Below is a small trained network, with its code and all its weights. Each question gives an input and a class and asks what happens when units are switched off, that is, made to give their printed mean instead of their output.

import numpy as np


def w(rows, s, z=0):
    codes = np.array(rows[::2]) - 128.0
    scale = np.full(codes.shape[1], s)
    scale[-1] = z or s
    return codes * scale


def f(y):
    return y / 2 * (1 + np.tanh(0.7978845608 * (y + 0.044715 * y**3)))


def log_softmax(a):
    a = a - a.max(-1, keepdims=True)
    return a - np.log(np.exp(a).sum(-1, keepdims=True))


def net(x, mask):
    res = np.array(x, float).reshape(1, 4) / 4 @ E
    y = f(res @ A[0][:, :-1].T + A[0][:, -1])
    res = res + np.where(mask, y, B[0][:, -1]) @ B[0][:, :-1]
    return log_softmax(res[-1] @ U[:, :-1].T + U[:, -1])


A, B = {}, {}
E = w([
[169,206,75,1],'x0',
[253,157,247,100],'x1',
[144,190,87,8],'x2',
[113,13,191,170],'x3',
],0.0042)
A[0] = w([
[199,162,150,165,196],'n0',
[62,139,100,192,172],'n1',
[90,93,94,137,67],'n2',
[185,104,229,114,157],'n3',
[125,129,194,129,208],'n4',
[147,54,153,164,247],'n5',
[102,245,110,67,254],'n6',
[116,199,134,146,98],'n7',
],0.013,0.003)
B[0] = w([
[129,184,105,14,175],'n0',
[120,85,91,126,173],'n1',
[172,88,117,208,137],'n2',
[129,173,178,70,198],'n3',
[132,200,106,91,162],'n4',
[137,184,33,187,192],'n5',
[85,56,115,163,254],'n6',
[65,1,148,197,139],'n7',
],0.008)
U = w([
[68,139,185,158,2],'0',
[125,223,155,84,211],'1',
[163,59,2,43,2],'2',
[30,31,50,128,254],'3',
[71,113,238,166,2],'4',
[108,73,25,177,9],'5',
[72,99,57,107,254],'6',
],0.0084,0.003)

Each question gives the input, the list of numbers given to net, and the class t.
The units are the neurons (one row each of A and B). Each row of codes is followed by its name. A weight is (code - 128) times the scale printed after its matrix; where a second scale follows, it is the last column's (A, B and U).
mask holds one flag per neuron, in row order. A switched-off neuron (its flag False) gives its mean, the last column of its row in B, instead of its output. The means were averaged over made-up inputs and are rounded, as every weight is.
A unit's drop is (log p(t) with every unit on - log p(t) with that unit switched off) / (log p(t) with every unit on - log p(t) with every unit switched off).
The circuit of an input: a set's keep is (log p(t) with only the set's units on - log p(t) with every unit switched off) / (log p(t) with every unit on - log p(t) with every unit switched off). Starting from all 8 units, units are removed one at a time, each time the one whose removal leaves the highest keep (on an exact tie, the one counted first), for as long as the keep stays at least 0.8.
circuit, biggest first: the units of the circuit, biggest drop first
most important unit: the unit with the biggest drop
k most important neurons: the k neurons with the biggest drops, biggest first
drop of u: that unit's drop, to one decimal
input [-3,-2,-7,6], class 5: circuit, biggest first	(n5; n2)
input [3,6,5,7], class 1: most important unit	n3
input [-7,4,-6,-1], class 1: 2 most important neurons	(n6; n3)
input [-8,-6,-6,5], class 5: 2 most important neurons	(n5; n2)
input [-3,1,7,-5], class 3: 3 most important neurons	(n6; n3; n7)
input [-1,3,7,8], class 1: 2 most important neurons	(n6; n3)
input [5,1,-8,5], class 1: 2 most important neurons	(n6; n7)
input [-6,-8,-3,4], class 5: drop of n5	0.4
input [1,-8,7,-8], class 3: drop of n6	0.4
input [-3,-5,-7,4], class 5: drop of n3	0.1
input [-5,4,1,0], class 1: drop of n6	0.3
